How the points are linked:
x75 g x180
x75 l x933
x75 i x90
x75 u x409
x75 y x718
x299 g x602
x299 l x820
x299 i x533
x299 v x997
x299 u x714
x299 y x756
x957 g x224
x957 l x813
x957 v x451
x957 u x505
x957 y x171
x976 g x708
x976 l x106
x976 i x411
x976 v x516
x976 u x364
x976 y x860
x248 g x6
x248 l x198
x248 i x458
x248 v x971
x248 u x22
x248 y x922
x803 g x10
x803 l x218
x803 i x600
x803 u x997
x803 y x466
x46 g x126
x46 l x336
x46 v x647
x46 y x707
x594 g x442
x594 l x825
x594 v x401
x594 u x813
x594 y x966
x180 g x75
x180 l x766
x180 i x516
x180 u x654
x180 y x571
x277 g x543
x277 l x195
x277 i x870
x277 v x72
x277 y x947
x647 g x364
x647 l x947
x647 i x46
x647 v x39
x647 y x195
x627 g x954
x627 l x505
x627 v x522
x627 u x707
x627 y x635
x813 g x775
x813 l x101
x813 v x95
x813 u x969
x813 y x957
x502 g x144
x502 l x942
x502 i x629
x502 v x820
x502 u x924
x502 y x533
x839 g x336
x839 l x546
x839 v x193
x839 y x126
x819 g x924
x819 l x522
x819 i x635
x819 v x430
x819 u x277
x819 y x310
x966 g x233
x966 l x594
x966 v x443
x966 u x957
x966 y x425
x430 g x973
x430 l x945
x430 i x819
x430 v x217
x430 u x72
x430 y x585
x945 g x575
x945 l x90
x945 i x522
x945 v x718
x945 u x793
x945 y x430
x516 g x90
x516 l x714
x516 i x976
x516 v x180
x516 u x365
x516 y x575
x106 g x310
x106 l x924
x106 i x893
x106 v x714
x106 u x193
x106 y x976
x990 g x19
x990 l x458
x990 i x825
x990 v x922
x990 u x144
x990 y x401
x233 g x966
x233 l x442
x233 v x587
x233 u x224
x233 y x400
x443 g x587
x443 l x401
x443 i x966
x443 v x198
x443 u x451
x443 y x458
x973 g x430
x973 l x575
x973 i x924
x973 v x671
x973 u x172
x973 y x714
x947 g x193
x947 l x277
x947 i x336
x947 v x689
x947 y x647
x825 g x135
x825 l x425
x825 v x990
x825 u x101
x825 y x594
x310 g x106
x310 l x819
x310 i x969
x310 v x585
x310 u x947
x310 y x708
x428 g x1
x428 l x876
x428 i x72
x428 y x515
x39 g x365
x39 l x689
x39 i x647
x39 v x409
x39 y x793
x587 g x443
x587 l x847
x587 i x233
x587 v x881
x587 u x873
x587 y x488
x698 g x820
x698 l x22
x698 i x144
x698 v x751
x698 u x430
x698 y x602
x193 g x947
x193 l x543
x193 i x839
x193 v x549
x193 y x364
x922 g x841
x922 l x248
x922 i x990
x922 v x705
x922 u x698
x922 y x970
x365 g x39
x365 l x549
x365 i x364
x365 v x654
x365 y x963
x873 g x451
x873 l x533
x873 i x224
x873 v x756
x873 u x976
x873 y x942
x205 g x942
x205 l x451
x205 i x171
x205 v x22
x205 u x522
x205 y x144
x859 g x751
x859 l x445
x859 i x820
x859 u x671
x859 y x997
x129 g x22
x129 l x756
x129 i x942
x129 v x445
x129 u x575
x129 y x820
x533 g x95
x533 l x502
x533 i x775
x533 v x299
x533 u x106
x533 y x873
x543 g x277
x543 l x739
x543 i x546
x543 v x172
x543 y x193
x107 g x777
x107 l x974
x107 i x899
x107 u x75
x107 y x457
x793 g x963
x793 l x39
x793 i x195
x793 v x876
x793 y x72
x401 g x847
x401 l x990
x401 i x594
x401 v x970
x401 u x95
x401 y x443
x198 g x881
x198 l x970
x198 i x443
x198 v x43
x198 u x899
x198 y x248
x126 g x46
x126 l x839
x126 v x364
x126 y x57
x714 g x585
x714 l x973
x714 i x106
x714 v x766
x714 u x549
x714 y x516
x72 g x172
x72 l x793
x72 i x277
x72 v x428
x72 y x689
x101 g x629
x101 l x171
x101 v x144
x101 u x635
x101 y x813
x144 g x502
x144 l x205
x144 i x101
x144 v x698
x144 u x819
x144 y x95
x751 g x859
x751 l x457
x751 i x698
x751 u x217
x751 y x974
x515 g x194
x515 l x428
x515 i x689
x515 y x409
x425 g x400
x425 l x966
x425 v x458
x425 u x171
x425 y x825
x488 g x458
x488 l x587
x488 i x400
x488 v x6
x488 u x942
x488 y x19
x718 g x571
x718 l x75
x718 i x945
x718 u x876
x718 y x217
x505 g x411
x505 l x969
x505 v x708
x505 u x46
x505 y x627
x57 g x707
x57 l x126
x57 v x739
x57 y x546
x43 g x466
x43 l x10
x43 i x198
x43 u x107
x43 y x971
x336 g x839
x336 l x870
x336 v x947
x336 y x46
x457 g x445
x457 l x107
x457 i x22
x457 u x718
x457 y x751
x1 g x428
x1 l x668
x1 i x172
x1 y x194
x575 g x945
x575 l x516
x575 i x860
x575 v x571
x575 u x963
x575 y x973
x969 g x893
x969 l x635
x969 v x310
x969 u x336
x969 y x505
x95 g x533
x95 l x144
x95 i x813
x95 v x602
x95 u x310
x95 y x451
x411 g x505
x411 l x893
x411 v x976
x411 u x126
x411 y x954
x364 g x647
x364 l x193
x364 i x126
x364 v x365
x364 y x739
x635 g x399
x635 l x627
x635 v x819
x635 u x870
x635 y x969
x847 g x401
x847 l x19
x847 i x442
x847 v x600
x847 u x533
x847 y x587
x870 g x546
x870 l x707
x870 v x277
x870 y x336
x571 g x718
x571 l x180
x571 i x575
x571 u x668
x571 y x671
x585 g x714
x585 l x430
x585 i x310
x585 v x933
x585 u x689
x585 y x90
x860 g x522
x860 l x976
x860 i x954
x860 v x575
x860 u x739
x860 y x924
x899 g x756
x899 l x602
x899 i x451
x899 v x107
x899 u x90
x899 y x22
x399 g x635
x399 l x954
x399 v x924
x399 u x546
x399 y x893
x668 g x876
x668 l x654
x668 i x963
x668 y x1
x522 g x860
x522 l x708
x522 i x627
x522 v x945
x522 u x195
x522 y x819
x135 g x825
x135 l x400
x135 v x19
x135 u x629
x135 y x442
x974 g x997
x974 l x751
x974 i x602
x974 u x933
x974 y x107
x924 g x819
x924 l x860
x924 i x399
x924 v x973
x924 u x543
x924 y x106
x549 g x689
x549 l x172
x549 i x193
x549 v x194
x549 y x365
x705 g x218
x705 l x971
x705 i x922
x705 u x751
x705 y x10
x933 g x766
x933 l x217
x933 i x585
x933 u x515
x933 y x75
x671 g x217
x671 l x571
x671 i x973
x671 u x1
x671 y x766
x90 g x516
x90 l x585
x90 i x708
x90 v x75
x90 u x39
x90 y x945
x654 g x409
x654 l x194
x654 i x365
x654 y x668
x775 g x813
x775 l x629
x775 v x533
x775 u x893
x775 y x224
x466 g x43
x466 l x803
x466 i x881
x466 u x777
x466 y x605
x820 g x698
x820 l x129
x820 i x502
x820 v x859
x820 u x973
x820 y x299
x224 g x957
x224 l x775
x224 v x873
x224 u x411
x224 y x469
x442 g x594
x442 l x135
x442 v x847
x442 u x775
x442 y x233
x893 g x969
x893 l x399
x893 v x106
x893 u x839
x893 y x411
x777 g x107
x777 l x997
x777 i x756
x777 u x180
x777 y x445
x766 g x933
x766 l x671
x766 i x714
x766 u x194
x766 y x180
x942 g x205
x942 l x873
x942 i x469
x942 v x129
x942 u x860
x942 y x502
x881 g x198
x881 l x600
x881 i x587
x881 v x466
x881 u x756
x881 y x6
x172 g x72
x172 l x963
x172 i x543
x172 v x1
x172 y x549
x217 g x671
x217 l x718
x217 i x430
x217 u x428
x217 y x933
x707 g x57
x707 l x46
x707 v x195
x707 y x870
x954 g x627
x954 l x411
x954 v x860
x954 u x57
x954 y x399
x756 g x899
x756 l x299
x756 i x873
x756 v x777
x756 u x516
x756 y x129
x739 g x195
x739 l x364
x739 i x57
x739 v x963
x739 y x543
x194 g x515
x194 l x1
x194 i x549
x194 y x654
x605 g x971
x605 l x466
x605 i x6
x605 u x445
x605 y x218
x171 g x469
x171 l x957
x171 v x205
x171 u x627
x171 y x101
x400 g x425
x400 l x233
x400 v x488
x400 u x469
x400 y x135
x22 g x129
x22 l x899
x22 i x205
x22 v x457
x22 u x945
x22 y x698
x970 g x600
x970 l x922
x970 i x401
x970 v x10
x970 u x602
x970 y x198
x971 g x605
x971 l x43
x971 i x248
x971 u x457
x971 y x705
x546 g x870
x546 l x57
x546 v x543
x546 y x839
x963 g x793
x963 l x365
x963 i x739
x963 v x668
x963 y x172
x841 g x922
x841 l x6
x841 i x19
x841 v x218
x841 u x820
x841 y x600
x876 g x668
x876 l x409
x876 i x793
x876 y x428
x689 g x549
x689 l x72
x689 i x947
x689 v x515
x689 y x39
x195 g x739
x195 l x647
x195 i x707
x195 v x793
x195 y x277
x600 g x970
x600 l x841
x600 i x847
x600 v x803
x600 u x299
x600 y x881
x6 g x248
x6 l x881
x6 i x488
x6 v x605
x6 u x129
x6 y x841
x629 g x101
x629 l x469
x629 v x502
x629 u x399
x629 y x775
x997 g x974
x997 l x859
x997 i x299
x997 u x766
x997 y x777
x218 g x705
x218 l x605
x218 i x841
x218 u x859
x218 y x803
x409 g x654
x409 l x515
x409 i x39
x409 y x876
x10 g x803
x10 l x705
x10 i x970
x10 u x974
x10 y x43
x469 g x171
x469 l x224
x469 v x942
x469 u x954
x469 y x629
x708 g x976
x708 l x310
x708 i x505
x708 v x90
x708 u x647
x708 y x522
x445 g x457
x445 l x777
x445 i x129
x445 u x571
x445 y x859
x602 g x299
x602 l x698
x602 i x95
x602 v x974
x602 u x585
x602 y x899
x451 g x873
x451 l x95
x451 i x957
x451 v x899
x451 u x708
x451 y x205
x19 g x990
x19 l x488
x19 i x135
x19 v x841
x19 u x502
x19 y x847
x458 g x488
x458 l x443
x458 i x425
x458 v x248
x458 u x205
x458 y x990

The rows follow the links: the fewer symbols apart two points are, the more alike their rows tend to be.

Point, then a row for it; each showing differs a little:
x43
[-567  433   55  464  636  -32  151 -614 -422 -150   53 -478  -49  -46  328  773  250  413 -709  -24  829 -113  -47 -349  259  359  191 -120  296  -77 -617 -445    2 -135  945  644  714  560  157]
x90
[ 351  460  190  527  294 -386  355  379  -46 -243  858 -725 -150 -191  460 -483  195  585 -913  -35  542 -642  115  229  398 -154  501 -272   62 -268 -956 -584   35 -142  439 -364  480 -251  164]
x515
[ 688 -149  181  492  590    1  368  691 -482 -237  141 -434 -208  -34 -186 -888  236  394   27   -1  872 -241 -228  513  323 -524  -40 -328  177  -60 -614  295    5 -215  793 -781  678 -529  149]
x365
[ 805  391   15 -382  283  321  133  697 -427 -110 1056  449 -218  178  335 -926  105 -380 -552    1  251  591   41  439 -280 -343  364 -248   10  -94  729 -512  138  206  314 -808  161 -646  130]
x990
[-785 -303  -64  563 -163  -38 -256 -711  398  165 -995 -479  180  230 -463  817  -47  424  702   47 -288 -620    7 -351  224  304 -281  323  -97   94 -661  458  -14 -252 -375  803 -356  639 -176]
x671
[ 160 -328 -152 -431  778    6 -237  244 -780  149 -394  517  136 -274 -310 -369  358 -421  279  -17  901  911  103  111 -370  -52 -202  120  245  -49  754  600 -100  148  868 -321  805 -140 -137]
x899
[-421  628  220  604  430 -333  396 -327 -152 -254  395 -716 -267 -352  498  351  202  684 -788 -107  469 -578  173 -253  434  184  389 -345  199 -313 -944 -679   -8 -106  536  354  418  243  197]
x22
[ -448   292  -286   620   456  -434  -478  -384   -33   422    38  -751   465  -244   371   505   101   639  -619    92   528  -493   229  -243   466   188   194   624   282   402 -1055  -456   -37  -156   398   418   396   261  -356]
x399
[  308  -460  -155  -510  -751   -36   -64   361   569   145  -358   642   209   -30  -445  -374  -384  -518   787   -34  -879   193    53   244  -294  -164  -261   291  -135   112   713   485     4   262 -1090  -251  -890  -210  -161]
x839
[ 577 -300   86 -353 -597  230  286  637  462 -232  195  404 -254  277 -200 -836 -366 -420  440  -27 -621  157  -32  458 -260 -478   -7 -361 -205 -226  640  270    3  143 -864 -726 -627 -600  221]
x401
[-844 -339  253  519 -152  143  231 -791  461 -224 -705 -414 -301  159 -144  875  -36  399  246  -38 -333 -623  -88 -415  274  500 -291 -439   -3 -119 -683  383  109 -219 -284  812 -268  647  328]
x126
[ 802  383  107 -448 -560  247   82  607  342   43  948  451 -126  300  280 -824 -322 -250 -295 -125 -763  217 -244  385 -356 -360  208 -198 -287  -21  572 -446  -88  145 -767 -706 -731 -534  245]
x974
[-320 -260  267  370  856 -227  491 -186 -563 -306 -426 -452 -347 -208 -269  368  434  579 -129  -42  885 -235   23 -259  231  142 -187 -469  181 -341 -798  321   98  -91 1102  340  762  337  320]
x957
[-314  457   98  380 -817 -227  343 -204  896 -246  398 -497 -190   39  388  258 -220  444 -189  -43 -786 -874   50 -163  292  178  336 -295 -306 -136 -688 -576  -17  -88 -934  239 -740  142  231]
x502
[-393 -628 -103 -759 -248    8  -94 -320   35  302 -904  721  150 -100 -387  403 -104 -583  783   45 -405  593  154 -227 -428  253 -443  241 -138   20  945  798  -83  288 -419  432 -329  233 -303]
x1
[ 771 -280 -157 -280  585  120 -300  677 -672  217   23  349  143  118 -301 -820  299 -436  258   47  690  744 -104  341 -234 -280  -89  137  325   49  552  379  -77   56  797 -607  718 -469 -123]
x224
[ -402   391   156  -561  -758    73   404  -107   555   -24   444   557  -207     1   407   357  -371  -493  -257    47  -868   161    77  -185  -359   203   257  -209  -292  -183   708  -567    30   220 -1091   259  -765   342   214]
x803
[-712  -77  149 -296  632  223  268 -567 -848 -191 -653  401 -342  -42    0  706  270 -305  -12  -58  656  747  -11 -341 -323  374 -136 -237  129 -293  487  353  102   95  755  718  691  522  191]
x718
[ 225  238 -285  392  651 -329 -309  316 -483  254  411 -589  340 -267  299 -322  446  598 -645   13  905 -106  146  180  243 -241  183  464  334  300 -776 -267  -57  -23 1113 -222  929 -233 -273]
x970
[-824 -234  198  587  159   31  362 -792   27 -296 -711 -540 -399   74 -237  936   88  495  141  -61  221 -272 -131 -604  290  274 -246 -481  102 -248 -686  350  101 -153  460  848  283  620  284]
x466
[-627  264  188 -244  526  209    1 -497 -825 -129  -86  477 -159   -1  343  737  329 -303 -709 -111  703  716   26 -492 -302  284  124 -216  241  -18  549 -291    5   59  835  667  696  473   32]
x820
[-351 -544 -227 -689  363  -57 -239 -357 -473   70 -880  665  220 -229 -415  322  140 -473  571    9  397  883   81 -281 -491  150 -244  208  158  121  923  586  -24  322  482  327  250  227 -186]
x205
[-307  258 -284  526 -328 -332 -471 -411  689  364  160 -749  380 -190  288  476 -129  725 -212   93 -430 -871  124 -227  441  174   64  601 -178  337 -921 -416  -40  -65 -323  403 -414  432 -387]
x870
[ 667 -269 -143  254 -614   13 -119  551  808   47  -12 -394   54  210 -274 -739 -278  366  698   22 -676 -699  -88  348  229 -240  -58  177 -216  195 -581  425  -63 -157 -671 -716 -646 -494 -166]
x860
[ 472  336 -365 -808 -359    5 -411  396  -43  552  586  813  402  -61  228 -410 -175 -624 -201   26 -455  592  157  149 -512 -267  244  598 -143  342 1038 -419 -182  273 -453 -464 -537 -250 -314]
x299
[-359 -341  253 -630  293   41  722 -340 -591 -451 -602  730 -453 -286 -215  449  135 -546  176  -95  294  988  224 -257 -476  217 -292 -482  115 -369  982  443  142  251  431  399  340  308  458]

Each walk starts at a row. The symbols on each line, taken left to right, move it on to the next point.
Answer with the point's row; about right is enough.
new walk
[-596 -416   53  419 -480   64 -294 -507  618  144 -836 -441   99  158 -310  596 -307  292  691  -34 -663 -590   46 -251  161  259 -280  150 -297  162 -552  438  -61 -183 -835  510 -620  545 -146]
g l v l g -> [-735  530  134  554 -253   34   82 -773  471 -206   57 -615 -172   36  384  954 -149  471 -338  -15 -291 -774 -100 -426  318  490  155 -204    8   58 -804 -590  -71 -197 -448  917 -209  683   92]
v l u g i u y g i -> [ 212  355   95  348 -605 -351  256  278  948 -150  660 -539 -136   54  210 -346 -280  509 -330  -55 -741 -862  182   23  387  -49  368 -288 -203 -131 -749 -407  -90 -102 -977 -322 -717 -233  146]
new walk
[-236 -444 -103 -473 -651   23 -258 -296  513  126 -643  616  259   36 -252  280 -388 -378  777  153 -879   39  120 -208 -263  198 -289  132 -250  111  776  474  -64  222 -947  358 -827  165 -152]
g u y v y g v i -> [ 243  597   50 -712 -209   17  342  246   22 -158 1067  770 -211  -89  478 -453  -96 -640 -524  -13 -416  672  134  332 -481 -220  275 -347 -144 -156  961 -729    2  182 -418 -401 -223 -283  253]
l v l y i -> [ 362 -291  383 -823 -379 -115  755  309    0 -533  -90  677 -533 -190 -233 -449 -233 -562  623  -40 -502  538  197  222 -464 -219 -229 -516  -96 -396 1060  330   28  200 -475 -424 -345 -392  406]
new walk
[ 873 -126  153  506 -327   17  255  780  498 -317  220 -575 -509  158 -151 -925  -94  483  489  -41 -340 -574 -218  544  244 -600   56 -388  -33 -255 -733  236   61 -325 -291 -837 -240 -730  210]
g g g l g v -> [ 855 -515 -141  614  283  -20 -408  735 -129  127  -60 -620  184  182 -346 -968  205  465  472  -50  341 -382  -43  531  345 -464 -206  214   60  249 -810  572  -37 -206  355 -677  237 -594 -225]
i y l y y y -> [ 763  233 -262  636 -212   49 -422  707  414  215  822 -566  231   69  185 -735 -132  391 -145  -47 -315 -570 -124  437  279 -459  201  330 -137  336 -656 -332  -60 -260 -157 -805 -106 -534 -310]
new walk
[ 864 -510 -140 -376  298  133 -235  731 -459  114  -24  554  127  192 -351 -970   78 -464  505   75  253  671 -219  263 -306 -553  -38  184   98   20  766  512   -4   56  346 -874  260 -805 -189]
g y y g g -> [  836   466   116   591   239     7   -23   742    12   -91   994  -567  -182    62   330 -1009   105   288  -630    -1   348  -320   -78   567   315  -513   294  -164   -14   -60  -673  -534    25  -153   295  -747   230  -689    58]
y l y y v -> [ 674 -416 -112  540  673  -26 -137  623 -498   29   12 -469  128  -64 -345 -888  249  469  376 -115  793  -49 -145  302  201 -344 -196  130  258   65 -679  454  -77 -112  898 -762  693 -587  -18]
new walk
[ 732  240 -493 -414  136  353 -547  717 -348  235  739  563  271   54  120 -825  183 -407 -176   -1  314  635  -53  390 -230 -477  214  283  -49  204  816 -282 -109  141  274 -798  259 -590 -359]
i l y v l i -> [ 775  420  -27 -262 -259  229   14  731  -36 -202  938  443 -257  136  352 -955 -211 -476 -462  -53 -331  351   38  493 -219 -515  334 -271 -202 -164  651 -535   21  100 -293 -822 -298 -621  159]
y g g g v v -> [ 570  114 -271  382  640   56 -425  735 -334  404  705 -480  407   15  145 -778  241  329 -423  -36  713 -176 -216  345  341 -344  236  320  131  392 -546 -229  -48  -67  735 -512  669 -578 -293]
new walk
[  388   338  -272   508  -314  -312  -357   332   658   425   585  -807   420  -148   277  -460  -346   604  -354    79  -339  -862   108   192   501  -239   244   498  -139   253 -1051  -504    -6  -138  -496  -435  -399  -467  -494]
y g v g g i -> [ 439 -630 -257 -664 -428   41 -221  377   -5  201 -473  684  182 -152 -431 -474 -206 -649  913   25 -551  580  226  229 -463 -385 -262  328 -154   23 1123  769  -91  289 -445 -365 -398 -437 -162]
l l v l v -> [  186  -202    97  -490   759  -132   471   278 -1065  -377  -162   502  -339  -240  -188  -361   383  -451   -87   -19   830   845   189    91  -270  -142   -59  -371   166  -245   646   344   150   115   994  -233   790  -174   230]
new walk
[-867  189 -160  586 -212   53 -503 -822  382  279 -140 -490  296   95  238  922  -88  455 -250  119 -205 -692 -173 -417  386  557   71  364 -166  280 -756 -290  -38 -311 -250  798 -352  709 -308]
y l v g g y -> [-805 -295   41  514  401   20 -296 -706  -45  203 -986 -481  195  148 -504  878   83  514  468   17  310 -396  -61 -474  333  370 -335  276  -16  216 -714  631 -134 -297  369  711  256  604 -186]
g y y y v -> [-696  298 -116 -434  569  266 -420 -700 -749  250 -111  437  224  -77  192  794  443 -277 -515   88  704  796   -3 -467 -268  302  117  335  254  244  640 -276  -23  -20  820  618  699  478 -199]
new walk
[  357   357  -266   493   402  -380  -525   337     1   378   713  -831   385  -293   292  -401   285   630  -505   -22   445  -637   140   118   403  -192   261   637    54   184 -1116  -315   -76   -83   506  -415   443  -338  -474]
i y i y v -> [ 376 -312  374  571 -364 -327  629  313  635 -331 -192 -770 -495  -89 -186 -407 -117  580  542  -34 -384 -970  129  281  347 -333 -147 -620 -123 -507 -995  460  129 -170 -494 -339 -331 -323  456]
i y g v l u -> [ 846 -293  315 -355 -346  176  328  797   75 -270  166  618 -382  139 -154 -960 -182 -343  360   -1 -301  501 -125  559 -356 -464 -132 -458 -118 -189  638  269   81  -16 -273 -817 -375 -669  365]
